Here is a tiny trained network, its code and every weight. The questions are about switching its units off for an input and a target symbol, where a switched-off unit gives its printed mean instead of its output.

import numpy as np


def w(rows, s, z=0):
    codes = np.array(rows[::2]) - 128.0
    scale = np.full(codes.shape[1], s)
    scale[-1] = z or s
    return codes * scale


def f(y):
    return np.maximum(y, 0)


def softmax(a):
    e = np.exp(a - a.max(-1, keepdims=True))
    return e / e.sum(-1, keepdims=True)


def log_softmax(a):
    a = a - a.max(-1, keepdims=True)
    return a - np.log(np.exp(a).sum(-1, keepdims=True))


def net(x, mask):
    ids = ['ΓΠΣΦαβζμξτψω'.index(c) for c in x.split()]
    T = len(ids)
    res = E[ids] + P[:T]
    u = 0
    for l in range(2):
        q, k, v = (res @ M[l].T for M in (Q, K, V))
        z = softmax(np.where(np.tri(T) > 0, q @ k.T / 2**0.5, -1e9)) @ v
        res = res + np.where(mask[u], z, O[l][:, -1]) @ O[l][:, :-1]
        u += 1
        y = f(res @ A[l][:, :-1].T + A[l][:, -1])
        res = res + np.where(mask[u : u + 12], y, B[l][:, -1]) @ B[l][:, :-1]
        u += 12
    return log_softmax(res[-1] @ U[:, :-1].T + U[:, -1])


Q, K, V, O, A, B = {}, {}, {}, {}, {}, {}
E = w([
[175,176,216,138,142,159,136,205,135,170,150,172],'Γ',
[148,191,191,93,125,148,182,101,111,30,123,88],'Π',
[15,79,166,144,111,155,95,177,109,143,92,162],'Σ',
[115,129,191,180,66,199,78,171,147,61,156,172],'Φ',
[58,220,115,68,119,142,148,109,161,134,209,69],'α',
[128,73,136,81,50,237,121,143,99,153,79,128],'β',
[174,102,210,153,117,154,161,206,186,124,158,109],'ζ',
[78,142,193,208,135,113,112,151,152,140,112,164],'μ',
[128,152,141,185,168,149,87,98,111,155,67,202],'ξ',
[243,115,189,104,203,210,176,131,175,146,149,195],'τ',
[122,188,121,132,101,99,11,128,17,127,61,3],'ψ',
[94,106,175,175,106,196,170,55,169,121,85,159],'ω',
],0.017)
P = w([
[198,111,50,163,100,119,185,160,92,155,180,112],'0',
[121,117,185,145,152,125,65,88,96,118,91,176],'1',
[112,118,192,137,132,124,67,93,109,117,72,169],'2',
[116,131,189,129,132,124,63,99,130,114,57,170],'3',
[124,137,178,125,131,125,68,110,142,105,52,165],'4',
[133,152,170,117,127,120,69,108,151,111,47,159],'5',
[124,150,167,111,127,126,62,119,165,95,36,175],'6',
[130,171,146,110,122,116,77,133,163,98,25,146],'7',
[134,176,138,98,119,124,70,132,170,87,13,152],'8',
[132,180,144,91,119,123,77,135,183,86,10,146],'9',
[131,192,129,94,112,116,75,143,196,70,2,149],'10',
[125,192,140,96,112,122,53,135,200,60,3,170],'11',
],0.0097)
Q[0] = w([
[98,171,81,111,133,161,85,119,205,189,168,98],'0.h1',
[120,107,2,124,134,78,182,114,106,164,216,93],'0.h1',
],0.009)
K[0] = w([
[116,127,1,173,141,103,219,144,84,206,230,71],'0.h1',
[145,27,180,193,154,183,110,119,101,199,178,177],'0.h1',
],0.0085)
V[0] = w([
[254,24,155,161,126,128,205,229,219,171,45,217],'0.h1',
[225,230,167,52,227,144,220,46,119,90,171,189],'0.h1',
],0.0049)
O[0] = w([
[105,159,168,130,176,98,127,91,34,37,118,172,2],'0.h1',
[158,105,187,49,68,79,12,65,176,131,102,103,206],'0.h1',
],0.011,0.007)
A[0] = w([
[89,91,82,126,132,206,182,124,72,80,113,178,3],'0.n1',
[132,183,74,189,149,154,92,105,60,75,170,147,74],'0.n2',
[118,39,124,104,222,129,106,109,88,123,64,169,1],'0.n3',
[58,195,240,76,178,145,168,102,95,142,157,66,190],'0.n4',
[65,121,140,92,139,140,160,41,87,117,109,179,26],'0.n5',
[121,128,115,120,87,206,118,175,113,135,113,137,13],'0.n6',
[202,159,130,254,227,18,102,135,140,102,92,138,20],'0.n7',
[129,109,191,119,175,56,141,195,143,173,55,178,131],'0.n8',
[151,83,69,214,120,139,138,181,111,132,88,126,18],'0.n9',
[103,139,92,199,158,70,111,176,44,142,100,145,12],'0.n10',
[124,47,186,202,137,41,186,153,129,31,121,148,13],'0.n11',
[131,83,111,158,142,124,191,33,122,115,123,164,12],'0.n12',
],0.0089,0.0036)
B[0] = w([
[178,152,199,86,184,147,102,179,135,146,140,105,178],'0.n1',
[71,165,167,179,152,164,102,110,146,167,122,162,176],'0.n2',
[132,143,149,67,193,120,196,105,167,189,140,147,155],'0.n3',
[154,86,2,183,102,139,91,188,162,155,109,161,232],'0.n4',
[155,69,122,128,191,145,134,132,102,86,89,94,158],'0.n5',
[145,95,128,150,186,95,135,101,118,179,153,118,245],'0.n6',
[75,47,123,100,104,127,192,99,49,215,158,134,163],'0.n7',
[137,80,111,139,72,176,127,98,123,86,160,136,254],'0.n8',
[168,134,183,125,97,121,77,62,112,135,84,128,193],'0.n9',
[80,71,153,61,122,78,108,157,187,107,96,208,159],'0.n10',
[124,114,90,138,93,175,105,121,139,65,162,15,187],'0.n11',
[144,158,148,141,125,122,142,116,200,89,37,129,138],'0.n12',
],0.0094,0.006)
Q[1] = w([
[77,226,170,40,169,18,215,100,32,63,204,182],'1.h1',
[62,180,2,21,122,52,188,106,138,64,237,108],'1.h1',
],0.007)
K[1] = w([
[174,79,251,133,141,160,141,102,82,146,137,133],'1.h1',
[195,74,142,159,151,96,179,120,67,82,172,150],'1.h1',
],0.011)
V[1] = w([
[112,152,122,138,145,210,253,166,173,131,174,185],'1.h1',
[164,109,149,53,59,83,200,131,234,168,228,70],'1.h1',
],0.006)
O[1] = w([
[162,90,36,188,134,181,23,28,149,69,205,89,3],'1.h1',
[106,145,131,119,89,248,147,124,110,103,143,147,188],'1.h1',
],0.012,0.0049)
A[1] = w([
[156,100,105,159,160,85,154,75,47,91,168,211,85],'1.n1',
[130,85,87,56,118,144,141,91,148,190,119,157,108],'1.n2',
[184,150,128,67,131,137,148,94,122,141,108,37,142],'1.n3',
[34,139,59,200,141,88,213,54,108,65,110,123,132],'1.n4',
[144,133,107,149,81,213,114,88,109,109,144,82,114],'1.n5',
[198,177,83,117,234,126,151,80,29,140,142,121,114],'1.n6',
[101,156,173,87,147,70,196,170,73,124,115,168,2],'1.n7',
[178,82,140,126,158,77,255,84,124,24,176,142,116],'1.n8',
[122,132,163,120,104,122,105,42,135,130,104,38,131],'1.n9',
[84,158,121,115,112,218,172,84,82,76,174,80,48],'1.n10',
[152,94,110,160,156,72,96,69,151,112,166,87,99],'1.n11',
[128,182,194,107,73,92,152,108,131,181,107,135,146],'1.n12',
],0.0098,0.016)
B[1] = w([
[151,136,68,152,77,23,135,244,106,160,216,150,138],'1.n1',
[135,198,139,146,112,76,94,155,144,75,161,94,182],'1.n2',
[67,85,171,178,110,158,118,130,141,127,116,204,166],'1.n3',
[112,91,161,95,50,118,164,35,191,143,94,77,139],'1.n4',
[90,162,136,91,177,27,188,187,108,139,105,25,216],'1.n5',
[175,193,189,92,112,159,4,143,52,154,115,116,138],'1.n6',
[99,148,118,189,93,251,146,78,125,204,172,89,168],'1.n7',
[218,176,77,81,224,220,163,74,184,182,171,125,139],'1.n8',
[153,155,37,132,138,148,155,152,105,135,128,170,168],'1.n9',
[212,56,193,157,140,127,2,67,78,173,93,206,168],'1.n10',
[78,179,190,116,95,167,208,47,87,119,147,154,186],'1.n11',
[155,115,56,108,184,116,140,133,92,53,155,136,251],'1.n12',
],0.0088,0.022)
U = w([
[179,129,66,127,122,168,57,130,178,157,181,153,133],'Γ',
[110,175,139,38,87,137,153,140,85,60,145,156,251],'Π',
[92,123,135,121,40,180,107,70,148,198,168,166,159],'Σ',
[140,119,114,110,181,98,152,112,68,69,181,50,32],'Φ',
[95,86,113,115,253,82,101,166,159,101,147,144,123],'α',
[108,194,194,89,129,29,185,117,115,156,154,145,3],'β',
[56,237,191,190,147,134,132,114,102,67,221,104,92],'ζ',
[131,145,117,139,95,190,106,65,190,179,117,143,132],'μ',
[122,167,200,102,109,136,106,130,103,172,116,117,15],'ξ',
[180,93,60,207,78,155,58,154,144,124,168,164,213],'τ',
[105,168,129,161,145,141,185,155,106,203,126,130,102],'ψ',
[94,217,140,84,117,93,130,150,225,178,125,63,241],'ω',
],0.0055,0.0033)

Each question gives the input, a string of symbols that net reads in full, and the target symbol t.
The units are the heads (2 rows each of Q, K, V and O) and the neurons (one row each of A and B). Each row of codes is followed by its name. A weight is (code - 128) times the scale printed after its matrix; where a second scale follows, it is the last column's (O, A, B and U).
mask holds one flag per unit, layer by layer, with each layer's heads first. A switched-off unit (its flag False) gives its mean, the last column of its rows in O or B, instead of its output. The means were averaged over made-up inputs and are rounded, as every weight is.
A unit's drop is (log p(t) with every unit on - log p(t) with that unit switched off) / (log p(t) with every unit on - log p(t) with every unit switched off).
The circuit of an input: a set's keep is (log p(t) with only the set's units on - log p(t) with every unit switched off) / (log p(t) with every unit on - log p(t) with every unit switched off). Starting from the 12 units with the biggest drops (on a tie, the unit counted first), units are removed one at a time, each time the one whose removal leaves the highest keep (on an exact tie, the one counted first), for as long as the keep stays at least 0.8.
units of the circuit, in order: the units of the circuit, biggest drop first
most important unit: the unit with the biggest drop
top k neurons: the k neurons with the biggest drops, biggest first
k most important neurons of layer l: the k neurons of layer l with the biggest drops, biggest first
input Π α ζ, target Π: units of the circuit, in order : [1.h1; 0.h1; 1.n12]
input Σ Σ Π ω Φ ξ α Φ Π Γ, target ζ: units of the circuit, in order : [1.h1; 1.n11; 0.h1; 0.n4]
input Φ Φ Φ ω τ τ μ Γ β α μ ζ, target ω: units of the circuit, in order : [1.h1; 1.n5; 0.h1; 1.n12]
input Π ψ Φ α, target Π: units of the circuit, in order : [0.h1; 1.h1; 1.n12]
input α β Π Φ Π Γ Φ ζ ζ Φ β, target ξ: units of the circuit, in order : [1.n5; 1.n10; 1.h1; 0.h1]
input ζ τ Γ, target τ: top 2 neurons : [0.n4; 0.n8]
input Φ μ ω ζ Γ Γ ψ Γ ζ Φ, target ψ: units of the circuit, in order : [1.h1; 1.n7]
input α Φ α Φ, target ω: top 3 neurons : [1.n5; 0.n4; 1.n12]
input ζ β ζ ζ β, target ξ: top 3 neurons : [1.n6; 0.n1; 1.n12]
input β Σ Φ ζ ζ β Φ ξ τ β ζ τ, target Γ: most important unit : 1.n8
input Σ Φ α ζ Φ, target ζ: top 2 neurons : [1.n11; 1.n5]
input ω Φ Σ τ Σ Φ α τ ξ, target τ: units of the circuit, in order : [1.n5; 1.n11]
input ω ξ τ Σ Φ Σ Σ Π Φ, target Π: units of the circuit, in order : [0.h1; 1.h1; 1.n12]
input α μ α Π ξ Σ Π Π Σ μ α Σ, target ξ: top 4 neurons : [1.n10; 1.n5; 1.n12; 0.n4]
input α Φ ξ ζ ζ ω β ζ Π, target ξ: 3 most important neurons of layer 1 : [1.n5; 1.n10; 1.n12]
input μ Φ ζ Σ Σ Φ Π Φ, target Π: units of the circuit, in order : [0.h1; 1.n12; 1.h1]
input α Φ ψ, target ξ: top 3 neurons : [1.n5; 1.n10; 1.n12]
input α ζ Φ Σ Φ ω, target ξ: units of the circuit, in order : [1.n10; 1.n5; 1.h1; 0.h1]
input Φ Π ζ ξ Φ ζ, target Π: units of the circuit, in order : [0.h1; 1.h1; 1.n12; 0.n4]
input α Φ β ω ψ Π τ Π ζ Φ ω τ, target ξ: top 2 neurons : [1.n5; 1.n10]
input Φ Φ ζ Γ β Φ Φ Σ τ Φ Φ Σ, target α: units of the circuit, in order : [0.h1; 1.h1]
input Γ Φ α ζ, target α: 2 most important neurons of layer 0 : [0.n4; 0.n5]
input Γ Φ ω ψ Φ Σ ζ α Φ, target α: most important unit : 0.n4
input ζ Π Φ α Π Φ ψ β β ζ β Φ, target β: most important neuron of layer 0 : [0.n4]
input Φ ζ ζ Φ α Φ Π, target ω: 3 most important neurons of layer 1 : [1.n5; 1.n12; 1.n10]
input Π α Φ μ, target Π: units of the circuit, in order : [1.h1; 0.h1; 1.n12]
input Φ α α Φ α ζ ζ ζ Φ ξ, target ω: units of the circuit, in order : [1.n5; 1.h1; 0.h1; 1.n12]
